Below are the code and all the weights of a small trained network. Each question names an input and a target symbol and asks about switching units off, where a switched-off unit gives its printed mean instead of its output.

import numpy as np


def w(rows, s, z=0):
    codes = np.array(rows[::2]) - 128.0
    scale = np.full(codes.shape[1], s)
    scale[-1] = z or s
    return codes * scale


def norm(h):
    return h / np.sqrt((h * h).mean(-1, keepdims=True) + 1e-5)


def f(y):
    return np.maximum(y, 0)


def softmax(a):
    e = np.exp(a - a.max(-1, keepdims=True))
    return e / e.sum(-1, keepdims=True)


def log_softmax(a):
    a = a - a.max(-1, keepdims=True)
    return a - np.log(np.exp(a).sum(-1, keepdims=True))


def net(x, mask):
    ids = ['ΘΛΣαβδεμξπτφψ'.index(c) for c in x.split()]
    T = len(ids)
    res = E[ids] + P[:T]
    u = 0
    for l in range(2):
        r = norm(res)
        for j in range(2):
            rows = slice(4 * j, 4 * j + 4)
            q, k, v = (r @ M[l][rows].T for M in (Q, K, V))
            z = softmax(np.where(np.tri(T) > 0, q @ k.T / 4**0.5, -1e9)) @ v
            o = O[l][rows]
            res = res + np.where(mask[u + j], z, o[:, -1]) @ o[:, :-1]
        u += 2
        y = f(norm(res) @ A[l][:, :-1].T + A[l][:, -1])
        res = res + np.where(mask[u : u + 8], y, B[l][:, -1]) @ B[l][:, :-1]
        u += 8
    return log_softmax(norm(res)[-1] @ U[:, :-1].T + U[:, -1])


Q, K, V, O, A, B = {}, {}, {}, {}, {}, {}
E = w([
[55,107,167,69],'Θ',
[96,107,147,72],'Λ',
[120,97,137,72],'Σ',
[93,106,131,71],'α',
[71,94,143,55],'β',
[108,94,114,52],'δ',
[57,124,188,139],'ε',
[64,252,130,129],'μ',
[171,138,155,22],'ξ',
[160,132,201,99],'π',
[55,23,143,189],'τ',
[112,29,98,164],'φ',
[33,59,85,148],'ψ',
],0.025)
P = w([
[77,53,255,116],'0',
[64,93,147,74],'1',
[77,129,109,67],'2',
[88,137,96,87],'3',
[98,142,88,104],'4',
[102,147,75,107],'5',
[114,143,72,122],'6',
],0.019)
Q[0] = w([
[116,83,117,111],'L0H1',
[82,134,107,136],'L0H1',
[103,115,105,189],'L0H1',
[98,83,175,95],'L0H1',
[92,149,81,161],'L0H2',
[84,148,98,83],'L0H2',
[123,118,109,138],'L0H2',
[127,129,113,8],'L0H2',
],0.015)
K[0] = w([
[162,77,92,159],'L0H1',
[128,115,108,170],'L0H1',
[147,90,109,101],'L0H1',
[71,99,78,107],'L0H1',
[69,138,173,130],'L0H2',
[145,193,82,132],'L0H2',
[94,103,128,140],'L0H2',
[253,203,107,120],'L0H2',
],0.013)
V[0] = w([
[92,92,165,65],'L0H1',
[125,88,143,94],'L0H1',
[93,8,137,120],'L0H1',
[124,167,100,153],'L0H1',
[154,83,112,144],'L0H2',
[64,165,148,108],'L0H2',
[163,144,167,88],'L0H2',
[141,141,121,228],'L0H2',
],0.013)
O[0] = w([
[107,118,167,138,237],'L0H1',
[109,147,156,106,182],'L0H1',
[40,99,153,165,250],'L0H1',
[136,127,91,114,83],'L0H1',
[108,113,154,155,93],'L0H2',
[127,152,86,117,200],'L0H2',
[134,103,84,9,149],'L0H2',
[166,191,169,156,22],'L0H2',
],0.014,0.013)
A[0] = w([
[104,97,172,132,83],'L0N1',
[219,93,155,225,3],'L0N2',
[251,190,92,93,169],'L0N3',
[170,190,74,103,96],'L0N4',
[179,181,153,121,3],'L0N5',
[185,158,228,186,167],'L0N6',
[155,86,193,146,170],'L0N7',
[215,123,233,67,155],'L0N8',
],0.015,0.017)
B[0] = w([
[90,81,170,71,181],'L0N1',
[31,44,42,33,128],'L0N2',
[94,60,18,118,144],'L0N3',
[117,44,37,143,142],'L0N4',
[46,2,221,12,128],'L0N5',
[90,65,114,74,154],'L0N6',
[89,114,101,78,253],'L0N7',
[90,138,43,124,172],'L0N8',
],0.019,0.0043)
Q[1] = w([
[91,158,40,155],'L1H1',
[43,123,64,94],'L1H1',
[130,121,31,96],'L1H1',
[157,89,157,191],'L1H1',
[212,159,172,243],'L1H2',
[103,96,100,68],'L1H2',
[6,75,10,162],'L1H2',
[193,183,196,209],'L1H2',
],0.019)
K[1] = w([
[125,81,78,231],'L1H1',
[121,144,43,229],'L1H1',
[85,140,82,199],'L1H1',
[94,164,125,64],'L1H1',
[106,24,149,167],'L1H2',
[78,165,52,44],'L1H2',
[29,253,66,120],'L1H2',
[177,4,136,190],'L1H2',
],0.017)
V[1] = w([
[140,237,123,141],'L1H1',
[94,116,195,88],'L1H1',
[167,50,109,131],'L1H1',
[155,70,62,170],'L1H1',
[146,129,109,193],'L1H2',
[166,86,153,148],'L1H2',
[149,81,166,179],'L1H2',
[84,250,58,142],'L1H2',
],0.018)
O[1] = w([
[144,168,173,39,4],'L1H1',
[142,211,107,177,220],'L1H1',
[107,72,81,174,119],'L1H1',
[94,36,73,117,109],'L1H1',
[117,179,119,134,29],'L1H2',
[77,98,186,97,46],'L1H2',
[112,139,103,90,43],'L1H2',
[252,200,122,194,168],'L1H2',
],0.017,0.014)
A[1] = w([
[62,139,76,177,151],'L1N1',
[196,177,96,113,129],'L1N2',
[76,48,127,67,184],'L1N3',
[170,86,71,156,184],'L1N4',
[226,48,219,5,1],'L1N5',
[90,89,94,72,181],'L1N6',
[202,149,163,155,161],'L1N7',
[160,121,213,13,13],'L1N8',
],0.02,0.013)
B[1] = w([
[154,71,86,147,244],'L1N1',
[75,138,128,114,166],'L1N2',
[58,85,114,143,252],'L1N3',
[81,93,92,126,199],'L1N4',
[48,41,4,201,128],'L1N5',
[99,94,114,148,219],'L1N6',
[55,91,123,94,169],'L1N7',
[67,88,164,133,128],'L1N8',
],0.024,0.019)
U = w([
[113,126,144,111,72],'Θ',
[120,116,141,80,83],'Λ',
[120,120,143,104,76],'Σ',
[115,127,135,91,76],'α',
[109,131,131,96,67],'β',
[51,25,153,41,229],'δ',
[77,160,141,167,22],'ε',
[115,198,161,99,253],'μ',
[100,144,69,10,78],'ξ',
[85,164,62,38,74],'π',
[158,127,107,211,81],'τ',
[216,117,93,191,138],'φ',
[147,90,63,154,164],'ψ',
],0.013,0.007)

Each question gives the input, a string of symbols that net reads in full, and the target symbol t.
The units are the heads (4 rows each of Q, K, V and O) and the neurons (one row each of A and B). Each row of codes is followed by its name. A weight is (code - 128) times the scale printed after its matrix; where a second scale follows, it is the last column's (O, A, B and U).
mask holds one flag per unit, layer by layer, with each layer's heads first. A switched-off unit (its flag False) gives its mean, the last column of its rows in O or B, instead of its output. The means were averaged over made-up inputs and are rounded, as every weight is.
A unit's drop is (log p(t) with every unit on - log p(t) with that unit switched off) / (log p(t) with every unit on - log p(t) with every unit switched off).
most important unit: the unit with the biggest drop
k most important neurons: the k neurons with the biggest drops, biggest first
top k neurons in layer l: the k neurons of layer l with the biggest drops, biggest first
which heads matter: for each layer, one digit per head in row order, 1 if its drop is at least 0.15 and else 0, layers parted by /
drop when u is switched off: that unit's drop, to one decimal
input ε β δ μ α, target μ: which heads matter : 00 / 11
input ξ ε π ε π μ, target π: most important neuron : (L0N4)
input π ε α μ ε ξ π, target π: 2 most important neurons : (L1N7, L1N2)
input β Σ μ Θ, target μ: which heads matter : 00 / 11
input ξ Λ π μ Σ, target π: 4 most important neurons : (L1N7, L0N4, L1N3, L0N3)
input δ Λ τ Λ μ ε, target μ: which heads matter : 01 / 10
input ξ ε ε ε μ α β, target μ: which heads matter : 00 / 11
input β ε Θ μ Λ, target μ: which heads matter : 00 / 11
input ψ Θ μ Θ Σ, target μ: 4 most important neurons : (L1N1, L0N7, L0N1, L0N4)
input ψ Θ ε μ π ξ, target π: which heads matter : 11 / 11
input π α β ε μ Σ, target μ: 2 most important neurons : (L1N1, L1N3)
input μ Σ α, target μ: 3 most important neurons : (L0N8, L1N1, L1N3)
input ξ μ ξ, target ξ: 2 most important neurons : (L1N3, L1N1)
input ξ ε Θ μ ε π, target π: most important unit : L1H2
input ξ π μ, target π: which heads matter : 11 / 10
input μ β ξ, target ξ: 2 most important neurons : (L1N7, L1N3)
input ψ ε δ δ Λ μ, target μ: drop when L0N7 is switched off : 0.2
input α Λ π τ ε μ ε, target μ: drop when L1N1 is switched off : 0.5
input Σ ε δ μ Λ, target μ: drop when L1H1 is switched off : 0.7
input μ α Θ, target μ: top neuron in layer 0 : (L0N8)
